Below are the code and all the weights of a small trained network. Each question names an input and a target symbol and asks about switching units off, where a switched-off unit gives its printed mean instead of its output.

import numpy as np


def w(rows, s, z=0):
    codes = np.array(rows[::2]) - 128.0
    scale = np.full(codes.shape[1], s)
    scale[-1] = z or s
    return codes * scale


def f(y):
    return np.maximum(y, 0)


def softmax(a):
    e = np.exp(a - a.max(-1, keepdims=True))
    return e / e.sum(-1, keepdims=True)


def log_softmax(a):
    a = a - a.max(-1, keepdims=True)
    return a - np.log(np.exp(a).sum(-1, keepdims=True))


def net(x, mask):
    ids = ['ΞΠΨβγεζτ'.index(c) for c in x.split()]
    T = len(ids)
    res = E[ids] + P[:T]
    q, k, v = (res @ M[0].T for M in (Q, K, V))
    z = softmax(np.where(np.tri(T) > 0, q @ k.T / 2**0.5, -1e9)) @ v
    res = res + np.where(mask[0], z, O[0][:, -1]) @ O[0][:, :-1]
    y = f(res @ A[0][:, :-1].T + A[0][:, -1])
    res = res + np.where(mask[1:13], y, B[0][:, -1]) @ B[0][:, :-1]
    return log_softmax(res[-1] @ U[:, :-1].T + U[:, -1])


Q, K, V, O, A, B = {}, {}, {}, {}, {}, {}
E = w([
[163,156,45,178,47,133],'Ξ',
[201,189,146,213,131,168],'Π',
[7,177,232,173,133,94],'Ψ',
[118,189,84,66,153,100],'β',
[56,188,144,160,2,85],'γ',
[88,26,115,195,61,146],'ε',
[187,89,136,170,172,53],'ζ',
[172,108,47,164,218,180],'τ',
],0.007)
P = w([
[70,162,36,246,179,3],'0',
[141,156,61,201,144,56],'1',
[167,142,77,165,115,86],'2',
[185,140,106,151,105,118],'3',
[181,132,125,131,101,139],'4',
[179,125,141,121,104,152],'5',
[175,125,145,109,110,153],'6',
[170,121,148,102,115,174],'7',
[169,122,163,97,122,190],'8',
[156,129,162,94,139,176],'9',
[155,125,168,87,140,193],'10',
[143,121,157,85,151,188],'11',
[137,124,167,82,151,195],'12',
[131,120,158,85,157,189],'13',
],0.0045)
Q[0] = w([
[3,156,163,113,67,97],'h0',
[134,92,123,185,107,139],'h0',
],0.02)
K[0] = w([
[5,95,135,82,65,148],'h0',
[155,93,153,171,107,154],'h0',
],0.02)
V[0] = w([
[138,205,127,29,177,143],'h0',
[120,108,140,253,129,154],'h0',
],0.012)
O[0] = w([
[254,77,142,89,69,141,15],'h0',
[78,166,88,219,210,108,255],'h0',
],0.0062,0.0024)
A[0] = w([
[138,163,47,71,139,113,209],'n0',
[88,134,202,136,195,127,60],'n1',
[175,58,194,8,67,196,53],'n2',
[155,107,61,112,196,172,34],'n3',
[69,49,145,138,113,170,130],'n4',
[82,151,175,136,70,65,70],'n5',
[188,129,148,2,89,149,105],'n6',
[170,71,177,149,186,50,144],'n7',
[141,99,33,117,192,100,72],'n8',
[211,37,117,244,25,107,129],'n9',
[154,169,216,157,179,118,90],'n10',
[169,7,215,53,82,214,1],'n11',
],0.014,0.0028)
B[0] = w([
[147,199,75,102,131,93,253],'n0',
[146,110,81,67,119,150,198],'n1',
[80,77,101,64,73,10,207],'n2',
[140,132,178,183,133,73,155],'n3',
[144,96,58,146,169,130,190],'n4',
[114,129,150,177,67,102,176],'n5',
[204,93,147,169,149,215,245],'n6',
[150,105,178,56,129,151,171],'n7',
[60,132,169,126,146,143,211],'n8',
[14,143,141,138,105,158,177],'n9',
[118,172,115,114,89,169,185],'n10',
[72,230,150,171,253,124,162],'n11',
],0.027,0.0042)
U = w([
[39,187,135,106,110,105,160],'Ξ',
[169,168,153,191,149,254,254],'Π',
[169,63,83,84,51,139,162],'Ψ',
[201,141,75,62,199,77,158],'β',
[140,91,158,159,66,52,58],'γ',
[99,54,91,149,178,138,33],'ε',
[109,81,198,52,143,126,49],'ζ',
[144,139,203,182,192,111,18],'τ',
],0.0053,0.0036)

Each question gives the input, a string of symbols that net reads in full, and the target symbol t.
The units are the heads (2 rows each of Q, K, V and O) and the neurons (one row each of A and B). Each row of codes is followed by its name. A weight is (code - 128) times the scale printed after its matrix; where a second scale follows, it is the last column's (O, A, B and U).
mask holds one flag per unit, heads first, then neurons. A switched-off unit (its flag False) gives its mean, the last column of its rows in O or B, instead of its output. The means were averaged over made-up inputs and are rounded, as every weight is.
A unit's drop is (log p(t) with every unit on - log p(t) with that unit switched off) / (log p(t) with every unit on - log p(t) with every unit switched off).
The circuit of an input: a set's keep is (log p(t) with only the set's units on - log p(t) with every unit switched off) / (log p(t) with every unit on - log p(t) with every unit switched off). Starting from the 12 units with the biggest drops (on a tie, the unit counted first), units are removed one at a time, each time the one whose removal leaves the highest keep (on an exact tie, the one counted first), for as long as the keep stays at least 0.8.
units of the circuit, in order: the units of the circuit, biggest drop first
unit that matters most: the unit with the biggest drop
top k neurons: the k neurons with the biggest drops, biggest first
drop when u is switched off: that unit's drop, to one decimal
input Ψ β β Ψ Ψ, target Ψ: top 4 neurons -> (n1 n11 n8 n9)
input ζ Π β β β Π Ψ Ψ ε β β γ β, target β: top 4 neurons -> (n2 n11 n6 n0)
input ε Π γ ε Ξ, target Ξ: unit that matters most -> n6
input β β ε β β β β ε Ξ β β γ Π, target Ξ: units of the circuit, in order -> (h0 n9 n2)
input ε β β, target Π: top 2 neurons -> (n6 n2)
input ε ε ζ β β Π γ, target γ: units of the circuit, in order -> (n5 n11)
input β β Ξ β, target Ψ: units of the circuit, in order -> (h0 n2)
input ζ β β, target Π: top 3 neurons -> (n2 n6 n1)
input Ψ ζ β Ξ β β ε Ψ ε ε, target ε: units of the circuit, in order -> (n4 n0)
input β β ε, target ε: top 3 neurons -> (n4 n0 n10)
input ζ ε β γ β Π β, target Ψ: drop when n1 is switched off -> -0.1
input β β β ε β β β Ψ, target Ψ: drop when n11 is switched off -> 0.2
input ζ β ε β Ξ, target Ξ: drop when n6 is switched off -> 0.5
input β Ψ ζ ζ τ Ψ β ε β Ξ β Ψ ζ ζ, target ζ: drop when n6 is switched off -> 0.2
